Here is a tiny trained network, its code and every weight. The questions are about switching its units off for an input and a target symbol, where a switched-off unit gives its printed mean instead of its output.

import numpy as np


def w(rows, s, z=0):
    codes = np.array(rows[::2]) - 128.0
    scale = np.full(codes.shape[1], s)
    scale[-1] = z or s
    return codes * scale


def f(y):
    return np.maximum(y, 0)


def softmax(a):
    e = np.exp(a - a.max(-1, keepdims=True))
    return e / e.sum(-1, keepdims=True)


def log_softmax(a):
    a = a - a.max(-1, keepdims=True)
    return a - np.log(np.exp(a).sum(-1, keepdims=True))


def net(x, mask):
    ids = ['βεζθλμξπστφψω'.index(c) for c in x.split()]
    T = len(ids)
    res = E[ids] + P[:T]
    r = res
    for j in range(3):
        rows = slice(4 * j, 4 * j + 4)
        q, k, v = (r @ M[0][rows].T for M in (Q, K, V))
        z = softmax(np.where(np.tri(T) > 0, q @ k.T / 4**0.5, -1e9)) @ v
        o = O[0][rows]
        res = res + np.where(mask[j], z, o[:, -1]) @ o[:, :-1]
    y = f(res @ A[0][:, :-1].T + A[0][:, -1])
    res = res + np.where(mask[3:19], y, B[0][:, -1]) @ B[0][:, :-1]
    return log_softmax(res[-1] @ U[:, :-1].T + U[:, -1])


Q, K, V, O, A, B = {}, {}, {}, {}, {}, {}
E = w([
[166,75,193,26,143,42,119,30,86,18,155,48],'β',
[174,191,168,128,91,157,153,217,83,213,149,40],'ε',
[180,165,113,73,184,77,148,209,180,119,151,183],'ζ',
[224,135,116,92,189,71,163,95,26,117,2,101],'θ',
[105,149,177,179,170,120,164,178,68,93,129,163],'λ',
[77,68,203,146,178,70,112,202,187,174,37,97],'μ',
[81,191,82,99,161,178,175,171,150,89,57,83],'ξ',
[175,126,59,56,75,139,41,129,180,190,66,117],'π',
[157,107,59,181,177,177,175,117,166,184,143,109],'σ',
[161,191,72,101,84,161,76,165,61,86,148,179],'τ',
[87,85,81,180,120,154,68,97,87,110,57,152],'φ',
[58,155,59,128,202,52,40,163,104,110,183,73],'ψ',
[185,95,128,179,123,90,63,153,98,184,157,172],'ω',
],0.0034)
P = w([
[132,119,153,124,110,130,144,97,129,125,142,127],'0',
[170,140,80,135,197,111,63,192,83,137,72,120],'1',
[163,157,79,149,192,108,62,185,82,129,62,110],'2',
[166,140,38,145,198,115,71,183,80,124,70,100],'3',
[158,181,39,176,222,95,98,163,76,135,74,88],'4',
[175,179,39,183,212,112,111,152,68,142,95,84],'5',
[187,224,16,195,251,84,151,134,50,142,94,78],'6',
],0.0033)
Q[0] = w([
[140,111,43,127,96,171,72,95,127,179,117,103],'H0',
[101,106,113,159,119,186,162,67,146,101,154,186],'H0',
[108,144,161,175,107,161,187,174,161,187,122,142],'H0',
[59,92,206,45,22,142,131,53,165,103,194,164],'H0',
[164,98,107,127,182,86,43,192,88,129,63,143],'H1',
[156,188,149,132,104,85,115,159,63,152,122,96],'H1',
[109,193,67,122,186,128,115,195,112,98,61,124],'H1',
[183,102,73,202,195,154,117,163,121,166,95,92],'H1',
[209,161,54,164,251,80,77,206,44,120,52,76],'H2',
[171,145,55,165,213,93,88,171,74,122,106,78],'H2',
[165,143,145,107,166,65,129,53,75,86,147,31],'H2',
[95,121,166,78,94,132,140,147,154,120,140,148],'H2',
],0.026)
K[0] = w([
[120,119,228,131,181,53,197,145,112,71,141,134],'H0',
[171,146,164,112,152,129,113,202,110,148,89,44],'H0',
[170,136,65,104,172,85,73,80,84,82,129,93],'H0',
[128,168,72,188,171,119,111,228,107,170,63,187],'H0',
[142,90,182,90,102,71,110,4,110,54,186,100],'H1',
[129,173,179,104,42,101,103,161,90,143,152,125],'H1',
[67,143,159,47,91,147,158,104,179,58,118,117],'H1',
[156,69,161,131,95,161,189,58,161,178,136,159],'H1',
[119,61,202,66,95,124,151,32,146,41,209,108],'H2',
[139,81,185,59,99,129,133,60,136,81,163,115],'H2',
[160,58,179,65,148,125,42,192,66,66,113,99],'H2',
[97,153,110,189,176,113,139,168,134,124,124,164],'H2',
],0.022)
V[0] = w([
[97,94,54,182,136,201,133,57,111,81,58,172],'H0',
[166,107,162,183,70,136,107,160,121,203,94,198],'H0',
[157,86,166,186,169,170,226,106,184,190,118,65],'H0',
[102,56,145,188,162,59,64,74,97,118,196,128],'H0',
[166,99,13,108,117,166,82,64,173,146,131,149],'H1',
[92,110,143,199,80,156,84,130,111,227,143,35],'H1',
[193,116,136,131,70,108,65,97,20,124,106,170],'H1',
[141,80,178,68,116,80,91,126,170,163,15,86],'H1',
[168,64,110,114,202,36,116,59,175,138,105,139],'H2',
[255,154,135,134,131,125,175,96,45,132,205,135],'H2',
[75,111,160,196,176,120,175,93,49,63,62,135],'H2',
[151,172,100,50,112,140,129,81,55,117,73,16],'H2',
],0.019)
O[0] = w([
[100,123,171,42,144,182,139,101,111,225,96,140,95],'H0',
[139,148,121,58,150,78,165,82,215,95,130,125,111],'H0',
[116,115,118,91,97,13,109,196,133,177,85,144,254],'H0',
[94,88,97,126,201,135,187,156,82,108,177,201,101],'H0',
[107,196,188,134,139,161,160,105,156,181,78,195,131],'H1',
[55,171,64,150,205,84,115,161,175,153,173,124,162],'H1',
[100,122,153,45,143,165,128,100,202,60,167,155,111],'H1',
[167,100,190,139,213,72,87,142,171,102,74,105,131],'H1',
[158,89,172,130,184,119,171,178,100,102,73,207,161],'H2',
[97,126,120,87,29,128,120,177,156,54,160,189,239],'H2',
[114,31,102,38,145,154,98,150,77,144,140,93,115],'H2',
[108,134,167,151,131,182,4,201,164,118,130,116,206],'H2',
],0.012,0.0033)
A[0] = w([
[95,144,127,91,140,101,199,118,172,79,150,174,101],'N0',
[116,14,37,41,57,117,145,96,22,128,202,85,117],'N1',
[126,77,137,148,103,135,171,100,134,183,155,157,51],'N2',
[86,140,192,13,244,185,162,80,63,215,162,111,87],'N3',
[77,171,116,230,180,141,137,112,21,145,224,157,34],'N4',
[121,161,132,111,69,233,116,58,154,125,179,134,89],'N5',
[130,165,110,113,59,229,126,45,153,126,179,152,71],'N6',
[168,101,136,117,201,63,135,109,111,152,152,101,32],'N7',
[70,98,114,131,147,117,254,113,180,66,160,161,82],'N8',
[129,111,122,133,115,141,148,115,129,148,131,139,93],'N9',
[200,151,152,179,82,84,185,81,80,67,121,141,90],'N10',
[73,127,69,140,71,76,171,147,132,235,86,195,135],'N11',
[115,90,192,170,77,170,120,152,113,200,88,4,62],'N12',
[201,143,139,173,58,120,193,98,106,89,105,119,78],'N13',
[121,120,157,98,95,119,176,69,106,153,126,119,43],'N14',
[112,175,201,176,158,108,119,67,177,141,110,134,5],'N15',
],0.0058,0.0012)
B[0] = w([
[181,156,95,75,149,133,83,88,80,128,163,158,191],'N0',
[235,120,204,107,124,190,245,181,220,200,224,71,168],'N1',
[127,159,132,130,148,105,84,154,138,119,92,90,137],'N2',
[1,39,55,150,92,156,95,55,234,186,145,160,129],'N3',
[124,172,42,161,163,232,168,208,108,120,83,155,142],'N4',
[39,140,165,115,146,123,199,118,81,61,93,51,129],'N5',
[58,145,185,107,154,115,179,97,61,36,104,66,133],'N6',
[131,88,96,127,201,76,166,106,129,125,77,78,138],'N7',
[182,190,77,71,149,124,100,67,58,120,199,190,194],'N8',
[135,126,136,134,133,110,107,137,124,129,122,126,131],'N9',
[150,72,95,156,45,161,170,78,158,104,73,192,157],'N10',
[59,166,176,91,76,65,188,203,98,197,113,166,254],'N11',
[185,173,119,96,116,160,44,50,39,179,131,112,216],'N12',
[147,88,87,156,68,139,171,75,154,117,39,142,146],'N13',
[144,131,149,165,162,98,75,170,117,135,125,140,133],'N14',
[184,177,229,158,154,156,142,99,200,149,163,139,151],'N15',
],0.0067,0.0073)
U = w([
[118,117,66,251,200,246,146,203,60,111,148,177,169],'β',
[91,186,26,193,61,50,47,158,231,74,209,57,143],'ε',
[62,189,170,81,71,56,199,202,89,222,68,191,189],'ζ',
[196,211,234,174,180,153,142,75,230,158,97,140,87],'θ',
[111,96,155,158,129,110,119,117,85,97,157,150,7],'λ',
[189,89,96,190,30,129,196,43,140,92,40,161,129],'μ',
[39,62,71,90,145,185,116,40,205,201,117,138,114],'ξ',
[46,181,179,107,117,154,188,70,80,56,116,53,102],'π',
[178,201,59,42,182,108,138,51,73,95,188,210,115],'σ',
[187,171,124,117,96,168,41,61,33,207,92,59,138],'τ',
[203,86,151,80,110,163,224,151,169,174,215,70,114],'φ',
[157,69,90,154,227,38,184,100,106,120,73,49,43],'ψ',
[141,16,236,36,131,168,23,219,137,23,80,185,201],'ω',
],0.002,0.0017)

Each question gives the input, a string of symbols that net reads in full, and the target symbol t.
The units are the heads (4 rows each of Q, K, V and O) and the neurons (one row each of A and B). Each row of codes is followed by its name. A weight is (code - 128) times the scale printed after its matrix; where a second scale follows, it is the last column's (O, A, B and U).
mask holds one flag per unit, heads first, then neurons. A switched-off unit (its flag False) gives its mean, the last column of its rows in O or B, instead of its output. The means were averaged over made-up inputs and are rounded, as every weight is.
A unit's drop is (log p(t) with every unit on - log p(t) with that unit switched off) / (log p(t) with every unit on - log p(t) with every unit switched off).
The circuit of an input: a set's keep is (log p(t) with only the set's units on - log p(t) with every unit switched off) / (log p(t) with every unit on - log p(t) with every unit switched off). Starting from the 12 units with the biggest drops (on a tie, the unit counted first), units are removed one at a time, each time the one whose removal leaves the highest keep (on an exact tie, the one counted first), for as long as the keep stays at least 0.8.
units of the circuit, in order: the units of the circuit, biggest drop first
most important unit: the unit with the biggest drop
top k neurons: the k neurons with the biggest drops, biggest first
heads that matter: for each layer, one digit per head in row order, 1 if its drop is at least 0.15 and else 0, layers parted by /
drop when u is switched off: that unit's drop, to one decimal
input ω λ ζ τ ζ, target σ: units of the circuit, in order : H0; N8; H2; H1
input σ σ ε ψ, target ζ: top neuron : N11
input λ ε ξ ε, target φ: heads that matter : 011
input σ ξ π ζ σ, target ζ: heads that matter : 110
input τ β σ, target ω: heads that matter : 011
input φ σ ω, target ξ: heads that matter : 101
input φ ε ζ ε ζ, target ξ: heads that matter : 101
input λ σ ξ σ λ ξ, target φ: units of the circuit, in order : N1; H2; H1
input μ ξ σ ζ σ ε ζ, target ψ: units of the circuit, in order : H2; H1; N7
input ζ σ σ ξ σ τ θ, target μ: top 2 neurons : N10; N13
input θ ξ ε, target ω: units of the circuit, in order : H2; H1
input ψ ζ ξ, target β: heads that matter : 100
input ψ θ τ, target β: units of the circuit, in order : H0; N4
input ε τ ξ ω σ β π, target ω: most important unit : H2
input σ ε φ ω ψ θ θ, target ζ: heads that matter : 110
input φ ω σ ω π σ σ, target ξ: heads that matter : 101
input σ ω ω ζ σ β, target ω: heads that matter : 001
input π σ σ τ λ, target θ: units of the circuit, in order : H1; H2; N15
input ω σ φ, target σ: heads that matter : 111
input ξ θ ε θ λ ψ σ, target τ: top neuron : N12
input ζ β σ ω, target ω: heads that matter : 011
input σ τ σ π σ ψ τ, target ζ: units of the circuit, in order : H0; N11; H1
input φ ε σ θ ξ λ π, target ξ: units of the circuit, in order : N3; H0; H2
input ε μ ω, target ε: drop when H2 is switched off : 0.2
input ψ ξ β ε, target ω: drop when H1 is switched off : 0.6
input ω ω σ, target σ: drop when H2 is switched off : 0.2
input θ ε ω ψ ζ, target ω: drop when H2 is switched off : 0.4
input ω ω θ ξ σ, target σ: most important unit : H0
